Each row is followed by its class.
[ 0.53  1.52  2.86 -1.11 -1.24 -0.55  0.46  2.20  1.03 -1.41 -3.38  0.04
  1.12  0.87 -0.19 -0.99 -1.06  1.02 -0.29  0.91 -0.05  1.65 -0.71  0.19
 -0.90  0.22  0.01 -0.59 -0.41  1.21] | F
[ 0.47  0.88 -0.68  0.75  0.91  1.10  0.21  1.41 -1.23  0.57 -2.55 -0.54
  1.23  1.34  1.11  0.72 -1.04 -0.25  1.06 -2.18  0.48  1.18 -2.94 -0.18
 -0.76  1.02 -0.53 -1.14  0.45 -3.53] | P
[-1.60  1.18  1.44 -0.67  1.10  1.05 -1.41 -0.20  0.01 -0.30 -4.05 -0.11
  1.03  0.27  0.31  3.86  1.78 -0.01 -0.23 -0.75 -2.23  0.72 -1.63 -0.67
  0.68  1.59 -1.13  0.23 -0.87 -0.20] | P
[-0.84 -0.31 -1.01 -0.67 -2.01 -0.10 -0.61 -2.05  0.94  0.55 -1.40  0.55
  0.98  1.05 -0.96 -0.70 -0.61 -1.68  1.66  0.53 -1.12 -0.72  0.08  2.07
  1.88  3.04  0.33 -4.01  1.78  0.80] | F
[ 1.58 -0.72  1.42 -2.53 -2.27 -0.81 -0.05  1.08  0.14 -0.89 -0.08  1.09
  1.71  0.51 -0.26 -1.53 -1.15 -0.22 -0.99 -0.12  1.59 -0.02  0.90  0.94
  1.20 -0.51 -1.12 -2.00  0.34 -0.51] | F
[ 0.10  0.32  0.21 -0.22  1.73  0.13 -1.30 -0.16 -1.18  0.19 -0.74  0.17
 -0.58 -1.15  0.86  2.90  3.25  1.24  1.23 -3.07  1.75  2.05  0.22 -0.38
  1.94  0.72 -1.99  0.38 -0.38 -1.47] | P
[-0.77  0.24  0.97 -1.28 -1.98  0.57 -0.95  0.63  1.40 -1.36 -2.01  0.74
  2.34  4.09 -0.48 -0.96 -2.10 -0.91  0.24 -0.06  1.15 -0.14 -0.37  1.32
  1.73  2.49 -0.22 -4.40  0.60 -0.12] | F
[-1.96  2.65  0.00  0.54  1.66  1.19  0.78  1.21 -0.40  1.26 -2.33 -1.28
 -0.28  0.82  1.32  2.12  0.12 -0.86  2.35 -0.36 -1.55  1.55 -3.32 -0.32
 -0.67  1.84  0.70  2.42  0.41 -0.30] | P
[-1.45  2.04  0.02  0.37  1.77  1.01 -1.64  1.58  0.64  0.10 -0.55 -1.38
  1.27  1.50 -0.38  2.22  0.03  0.16  1.44 -1.15 -0.03  2.58 -2.68 -0.80
  0.38  1.58 -0.27  3.50 -0.01 -0.31] | P
[-0.85  1.29  0.94 -1.25 -0.87 -1.00  0.06  0.66  1.23 -0.25 -4.20 -0.13
  1.24  2.37 -0.46  0.71 -0.50  0.11  2.28 -0.96 -0.22  3.30 -3.37  0.28
  0.87  3.83 -0.99 -0.88 -0.50 -0.68] | P
[-2.23 -0.65  0.80 -2.90  0.51 -1.11  2.09  1.99  0.45  0.06 -0.20 -1.10
  0.98  0.84 -0.33 -0.41 -1.47  2.17 -1.48  1.20 -0.54  3.21 -1.52  0.24
 -1.14  1.60  0.57  0.02 -0.26  0.27] | P
[ 3.65 -0.08  1.30 -0.59 -5.11  0.35 -1.22  1.16  1.98 -2.60 -0.81  1.08
  1.14  5.00 -0.44 -3.69 -2.81 -0.96 -0.71 -1.16  1.87 -2.02  0.49  0.35
  1.06 -0.51  1.02 -3.31  0.93 -2.59] | F
[ 0.90 -0.38  0.88  0.27  0.35 -0.47  0.77 -0.44  1.08  0.50  1.19 -0.38
  0.15  0.35  0.07  0.69 -0.76  1.23  1.38 -0.34 -1.49  1.21 -1.25  0.46
 -0.28  1.24  0.45  0.81  0.00  0.41] | P
[ 1.64 -0.72 -2.39  1.87 -1.71 -0.89 -0.91 -0.63 -2.40  0.09  3.54 -1.45
  0.23 -1.54  0.89  0.90 -3.12 -1.42  0.85 -0.21 -1.08  1.35  0.70  0.68
 -0.20 -0.98  2.36  1.26  2.42  0.31] | J
[ 1.70  0.33 -0.93  1.03 -3.21  0.66 -0.06  1.73  1.11 -1.28 -1.12  0.61
  0.95  1.10  1.62 -0.50 -0.05 -4.05  2.44 -2.53 -1.47  0.23 -1.27  0.10
  1.57 -0.34  0.50 -0.24  1.61 -1.28] | J
[ 1.50 -0.45 -1.90  0.39 -0.11 -0.46 -0.40 -0.56 -1.17  0.35  1.94 -0.64
 -0.62 -0.96  2.40  1.65 -0.51 -1.12  1.16 -2.59  0.20  1.25  0.42  0.29
  2.19  0.72 -0.89  1.80  0.60 -0.71] | J
[ 0.04 -0.80  0.05  0.30 -2.02  1.57 -0.49 -0.57 -0.07 -0.77  1.38  1.37
  0.65 -1.68 -0.55  0.58  1.00 -1.79  0.49  1.09  0.14 -0.17  0.42  0.12
  1.86 -0.93 -0.87 -0.50 -0.06  1.99] | K
[-0.72  2.16  2.04 -0.23 -1.73  1.55 -1.89  0.98  2.83 -1.66 -1.77  2.76
  0.52  1.75  3.52 -1.04  1.74 -2.67 -1.28  3.37  1.26 -4.16  0.30  0.26
  2.30  0.07  0.36 -1.61 -1.15  3.06] | F
[ 0.57  0.66  1.48 -1.53 -2.23 -0.15 -0.02  2.84  0.93 -0.59 -1.74  0.25
  1.26  1.86  1.39 -0.15 -0.19 -1.66 -0.34 -1.47  0.17  0.82 -0.90 -0.55
  1.01 -0.56 -0.53 -1.88  0.94 -1.97] | P
[ 1.68  0.45  1.00 -0.17 -1.70 -0.76 -0.34  1.60  0.03 -1.67  1.22 -0.07
  0.27 -0.24  1.16  0.37  2.79 -1.94 -0.19 -0.41  0.46 -0.86  0.23 -1.56
  0.91 -2.48  0.90  2.58  0.66  1.75] | A
[-0.19  2.97  1.31  0.31  0.02  1.24 -0.45  2.10  0.75 -0.48 -0.02  0.15
  1.05  1.56  1.15  0.60  1.24 -1.61  3.69  1.40  0.93  0.36 -2.84 -0.12
  0.86 -0.09  0.22  4.19  0.53  1.43] | P
[-1.01  0.30  3.25 -1.59 -0.06  0.19 -0.08  2.30  1.54 -1.67 -2.23 -0.24
  2.05  4.96 -2.03 -2.46 -1.97  6.81 -1.52 -0.29  1.04  2.57 -0.79  0.12
 -0.54  1.27 -0.01 -1.96 -1.31 -2.04] | F
[ 0.77 -0.42 -0.25 -0.40 -0.03 -1.06 -1.81 -0.81  0.37 -0.56  0.46  1.32
  0.31 -2.24  0.46  2.77  1.85 -0.67 -1.08  4.67  1.49  0.30  1.92  0.07
  2.07 -0.01 -0.76 -1.71 -1.69  3.48] | K
[-0.16 -0.80 -1.39  0.50 -1.08 -1.21  2.17 -1.97  1.35 -0.90  0.54  0.72
 -1.10 -1.20 -0.13 -0.74  1.04 -2.93  2.37  0.92 -3.21 -1.37 -1.41  0.48
 -0.61 -0.49 -0.19  0.24  1.26  2.96] | J
[ 1.61  0.09 -0.01  0.86  0.68 -0.03 -1.11  0.10  0.72  0.01  1.29 -0.18
 -0.03  1.76  0.21 -0.83  6.81 -0.17  1.82  1.89  2.21 -1.25  0.55 -0.03
  1.59 -0.58 -0.28 -0.59 -1.05  1.71] | K
[ 0.69  0.61 -0.50  0.81  1.56 -0.30 -0.22  0.04 -0.03 -0.46 -0.14  0.65
  2.12 -1.12  0.70  2.00 -1.30 -0.85  1.65  2.09  0.65  1.57  0.40  0.77
  1.48  1.61  0.24 -1.02  0.28  2.31] | A
[ 1.88  1.28  0.54 -0.15 -1.48 -1.44 -1.77  1.56  0.24 -2.13  1.71  1.47
  0.99 -1.55  1.23 -0.17 -0.44 -0.50 -0.89  3.32  0.68  0.46  0.28 -0.52
  0.09 -1.84  0.50 -1.82 -0.69  3.45] | A

Each row is followed by its class. Each block has new classes.
[-4.34  1.02 -0.38 -1.18  0.42 -1.97 -0.46 -2.60  2.01 -0.24 -1.71 -0.87
  2.04 -0.03  1.28  1.69  0.63  5.59 -1.10 -1.58  0.03 -1.22 -6.12 -5.72
 -3.01  1.79 -3.06 -2.57  2.05 -0.62] | (47)
[-0.32 -1.52  0.78  0.21  0.32 -0.38  0.23  0.53  0.31 -0.96 -0.57 -0.69
 -0.41  3.05  0.50  0.55  0.80  0.15 -0.39 -0.80  3.68 -0.57  0.89 -1.25
  1.39  0.75  1.74  0.44  1.94  0.65] | (54)
[-2.50  1.14 -0.93 -2.69 -0.82  0.13  0.08  0.27  1.10  0.14 -1.79 -1.29
 -1.39 -0.43 -0.31  1.15  0.47 -0.79 -3.26  0.55 -0.04 -0.75 -5.47 -4.90
  1.75 -0.30  0.30 -0.09  0.37  1.19] | (49)
[ 0.66 -1.43  0.73  0.90  0.47 -0.07 -0.02 -1.14  1.71  0.69 -0.02  1.15
  0.01  2.23  1.88  0.84  0.50 -0.73  1.11 -0.75  1.08  0.10 -0.07  0.27
 -0.16  0.54  2.77  0.43  0.75 -3.91] | (53)
[-5.09 -0.06 -3.38 -0.80  0.16 -0.09  0.28 -2.61  0.67 -0.21 -3.40 -1.75
  1.25 -1.90 -0.69  1.83 -2.90  7.88 -3.85  0.10  0.32 -2.15 -5.58 -6.00
 -4.52  0.91 -5.43 -3.01 -0.04  1.32] | (47)
